Below is a small trained network, with its code and all its weights. Each question gives an input and a class and asks what happens when units are switched off, that is, made to give their printed mean instead of their output.

import numpy as np


def w(rows, s, z=0):
    codes = np.array(rows[::2]) - 128.0
    scale = np.full(codes.shape[1], s)
    scale[-1] = z or s
    return codes * scale


def f(y):
    return np.maximum(y, 0)


def log_softmax(a):
    a = a - a.max(-1, keepdims=True)
    return a - np.log(np.exp(a).sum(-1, keepdims=True))


def net(x, mask):
    res = np.array(x, float).reshape(1, 8) / 4 @ E
    y = f(res @ A[0][:, :-1].T + A[0][:, -1])
    res = res + np.where(mask, y, B[0][:, -1]) @ B[0][:, :-1]
    return log_softmax(res[-1] @ U[:, :-1].T + U[:, -1])


A, B = {}, {}
E = w([
[161,185,164,194,150,120,76],'x0',
[121,190,174,118,81,118,180],'x1',
[172,42,109,90,180,124,90],'x2',
[104,163,108,255,194,118,157],'x3',
[127,78,200,121,102,25,152],'x4',
[60,48,100,138,178,166,99],'x5',
[163,68,167,166,236,37,151],'x6',
[156,163,208,143,81,105,162],'x7',
],0.0089)
A[0] = w([
[188,9,142,108,189,203,83,213],'neuron 1',
[167,194,144,166,120,151,126,75],'neuron 2',
[190,136,125,229,115,96,189,253],'neuron 3',
[179,241,144,213,77,152,127,126],'neuron 4',
[138,113,155,210,200,128,63,166],'neuron 5',
[57,143,65,147,57,164,64,219],'neuron 6',
[123,25,79,107,143,94,16,181],'neuron 7',
[105,45,105,121,136,124,162,31],'neuron 8',
[141,93,118,255,93,102,106,216],'neuron 9',
[160,175,103,205,51,116,144,171],'neuron 10',
],0.0096,0.0047)
B[0] = w([
[41,95,124,168,68,135,37,248],'neuron 1',
[149,133,186,112,182,155,2,183],'neuron 2',
[239,155,186,125,207,136,220,236],'neuron 3',
[168,210,199,68,201,189,35,255],'neuron 4',
[132,106,174,123,61,170,183,214],'neuron 5',
[80,236,114,51,90,154,232,247],'neuron 6',
[91,133,135,32,87,224,145,241],'neuron 7',
[74,146,163,110,200,151,38,162],'neuron 8',
[168,48,199,62,212,155,184,209],'neuron 9',
[100,190,128,41,202,176,94,220],'neuron 10',
],0.0089,0.011)
U = w([
[79,184,108,117,82,154,92,131],'0',
[125,68,142,87,7,138,114,222],'1',
[161,122,159,114,72,83,100,155],'2',
[142,117,174,98,144,147,95,57],'3',
[152,111,141,144,142,96,151,161],'4',
[137,145,67,188,97,69,59,3],'5',
],0.014,0.0055)

Each question gives the input, the list of numbers given to net, and the class t.
The units are the neurons (one row each of A and B). Each row of codes is followed by its name. A weight is (code - 128) times the scale printed after its matrix; where a second scale follows, it is the last column's (A, B and U).
mask holds one flag per neuron, in row order. A switched-off neuron (its flag False) gives its mean, the last column of its row in B, instead of its output. The means were averaged over made-up inputs and are rounded, as every weight is.
A unit's drop is (log p(t) with every unit on - log p(t) with that unit switched off) / (log p(t) with every unit on - log p(t) with every unit switched off).
The circuit of an input: a set's keep is (log p(t) with only the set's units on - log p(t) with every unit switched off) / (log p(t) with every unit on - log p(t) with every unit switched off). Starting from all 10 units, units are removed one at a time, each time the one whose removal leaves the highest keep (on an exact tie, the one counted first), for as long as the keep stays at least 0.8.
circuit, biggest first: the units of the circuit, biggest drop first
unit that matters most: the unit with the biggest drop
k most important neurons: the k neurons with the biggest drops, biggest first
drop when u is switched off: that unit's drop, to one decimal
input [8,7,1,3,-2,1,-4,-4], class 3: circuit, biggest first : neuron 4; neuron 1
input [-4,-5,-1,8,7,-3,3,-3], class 4: circuit, biggest first : neuron 4; neuron 3
input [-2,4,-6,5,4,-3,8,-1], class 4: circuit, biggest first : neuron 3; neuron 7
input [-6,-8,-1,-2,7,-8,5,-5], class 1: circuit, biggest first : neuron 4; neuron 7
input [0,8,0,0,3,0,4,-7], class 4: most important neuron : neuron 4
input [0,3,-4,-7,6,-7,0,1], class 2: 3 most important neurons : neuron 9; neuron 7; neuron 8
input [2,-3,-5,-1,8,7,1,5], class 4: circuit, biggest first : neuron 4; neuron 1; neuron 10; neuron 7
input [0,7,-2,-4,-1,7,8,2], class 4: 2 most important neurons : neuron 4; neuron 7
input [2,-3,3,4,-4,5,-5,1], class 1: 3 most important neurons : neuron 4; neuron 10; neuron 5
input [4,3,1,-7,5,1,-1,1], class 1: 2 most important neurons : neuron 4; neuron 3
input [-7,0,7,1,7,-1,1,4], class 1: 2 most important neurons : neuron 4; neuron 10
input [-3,5,2,-6,-6,-2,3,8], class 2: drop when neuron 1 is switched off : 0.1
input [-7,8,5,7,0,-7,5,3], class 4: drop when neuron 3 is switched off : 0.2
input [-7,6,-1,7,7,-8,-2,-7], class 4: unit that matters most : neuron 7
input [6,8,7,-6,-3,6,-4,2], class 1: drop when neuron 10 is switched off : 0.3
